Below are the code and all the weights of a small trained network. Each question names an input and a class and asks about switching units off, where a switched-off unit gives its printed mean instead of its output.

import numpy as np


def w(rows, s, z=0):
    codes = np.array(rows[::2]) - 128.0
    scale = np.full(codes.shape[1], s)
    scale[-1] = z or s
    return codes * scale


def f(y):
    return np.maximum(y, 0)


def log_softmax(a):
    a = a - a.max(-1, keepdims=True)
    return a - np.log(np.exp(a).sum(-1, keepdims=True))


def net(x, mask):
    res = np.array(x, float).reshape(1, 5) / 4 @ E
    y = f(res @ A[0][:, :-1].T + A[0][:, -1])
    res = res + np.where(mask, y, B[0][:, -1]) @ B[0][:, :-1]
    return log_softmax(res[-1] @ U[:, :-1].T + U[:, -1])


A, B = {}, {}
E = w([
[65,252,11,150,236],'x0',
[92,142,255,111,204],'x1',
[72,189,131,78,19],'x2',
[124,129,130,131,129],'x3',
[134,133,132,130,125],'x4',
],0.0091)
A[0] = w([
[136,170,147,73,66,81],'neuron 1',
[165,89,76,195,82,132],'neuron 2',
[155,95,85,141,217,82],'neuron 3',
[145,105,197,151,76,57],'neuron 4',
[180,109,118,109,171,2],'neuron 5',
[118,78,112,108,88,157],'neuron 6',
[154,47,171,158,97,55],'neuron 7',
[106,136,246,131,166,157],'neuron 8',
[84,182,101,4,106,70],'neuron 9',
[196,75,143,188,155,109],'neuron 10',
],0.014,0.0074)
B[0] = w([
[116,35,184,55,104,200],'neuron 1',
[161,214,139,19,147,227],'neuron 2',
[24,125,185,68,67,225],'neuron 3',
[71,168,86,207,146,223],'neuron 4',
[125,134,221,133,79,147],'neuron 5',
[132,190,52,116,137,210],'neuron 6',
[1,158,113,160,117,236],'neuron 7',
[206,189,76,42,134,255],'neuron 8',
[76,120,203,89,108,209],'neuron 9',
[93,105,148,48,62,224],'neuron 10',
],0.0097,0.01)
U = w([
[71,33,239,82,77,52],'0',
[2,224,92,233,174,109],'1',
[213,202,111,76,118,97],'2',
[129,135,148,120,123,254],'3',
[128,143,148,116,120,212],'4',
[216,103,105,166,120,158],'5',
],0.0083,0.0081)

Each question gives the input, the list of numbers given to net, and the class t.
The units are the neurons (one row each of A and B). Each row of codes is followed by its name. A weight is (code - 128) times the scale printed after its matrix; where a second scale follows, it is the last column's (A, B and U).
mask holds one flag per neuron, in row order. A switched-off neuron (its flag False) gives its mean, the last column of its row in B, instead of its output. The means were averaged over made-up inputs and are rounded, as every weight is.
A unit's drop is (log p(t) with every unit on - log p(t) with that unit switched off) / (log p(t) with every unit on - log p(t) with every unit switched off).
The circuit of an input: a set's keep is (log p(t) with only the set's units on - log p(t) with every unit switched off) / (log p(t) with every unit on - log p(t) with every unit switched off). Starting from all 10 units, units are removed one at a time, each time the one whose removal leaves the highest keep (on an exact tie, the one counted first), for as long as the keep stays at least 0.8.
circuit, biggest first: the units of the circuit, biggest drop first
top k neurons: the k neurons with the biggest drops, biggest first
drop when u is switched off: that unit's drop, to one decimal
input [-7,-7,-1,6,-4], class 1: circuit, biggest first -> (neuron 7; neuron 4)
input [-5,5,-5,4,-7], class 4: circuit, biggest first -> (neuron 8; neuron 7)
input [-4,-7,5,-6,1], class 2: circuit, biggest first -> (neuron 2)
input [-5,4,1,-4,-5], class 1: circuit, biggest first -> (neuron 4; neuron 7)
input [7,-4,-8,-6,5], class 0: circuit, biggest first -> (neuron 3; neuron 4)
input [2,-8,-3,6,-2], class 2: top 2 neurons -> (neuron 2; neuron 7)
input [-6,0,-3,-4,4], class 1: circuit, biggest first -> (neuron 7; neuron 4)
input [-4,-8,2,3,-5], class 2: top 2 neurons -> (neuron 2; neuron 6)
input [5,8,-3,7,3], class 2: top 2 neurons -> (neuron 8; neuron 7)
input [5,-7,-2,1,7], class 2: top 4 neurons -> (neuron 7; neuron 2; neuron 4; neuron 9)
input [5,-5,-5,7,7], class 3: top 2 neurons -> (neuron 7; neuron 4)
input [-2,-7,-8,6,-6], class 0: top 2 neurons -> (neuron 3; neuron 10)
input [-6,6,1,-6,2], class 1: top 3 neurons -> (neuron 4; neuron 7; neuron 2)
input [3,-7,8,1,8], class 0: circuit, biggest first -> (neuron 9)
input [6,-7,2,-8,2], class 3: circuit, biggest first -> (neuron 8; neuron 7; neuron 4)
input [0,-6,-7,4,5], class 0: top 3 neurons -> (neuron 3; neuron 8; neuron 10)
input [1,-1,1,-1,0], class 5: top 3 neurons -> (neuron 7; neuron 3; neuron 4)
input [-4,-7,-2,-7,0], class 2: top 3 neurons -> (neuron 2; neuron 6; neuron 3)
input [7,-8,2,-4,-5], class 2: top 3 neurons -> (neuron 7; neuron 2; neuron 4)
input [1,-8,8,-8,0], class 0: circuit, biggest first -> (neuron 1)
input [4,-7,-2,5,2], class 2: top 4 neurons -> (neuron 2; neuron 7; neuron 4; neuron 9)
input [1,-8,8,4,-8], class 0: top 4 neurons -> (neuron 9; neuron 1; neuron 8; neuron 4)
input [5,8,2,6,1], class 2: top 2 neurons -> (neuron 8; neuron 7)
input [-8,7,1,4,4], class 1: drop when neuron 7 is switched off -> 0.6
input [2,-6,0,-3,-3], class 2: drop when neuron 2 is switched off -> 0.6
input [5,6,-7,-4,-4], class 0: drop when neuron 2 is switched off -> 0.1
input [-7,7,-4,0,0], class 1: drop when neuron 4 is switched off -> 0.6
input [-2,5,-2,-2,-2], class 2: circuit, biggest first -> (neuron 8)
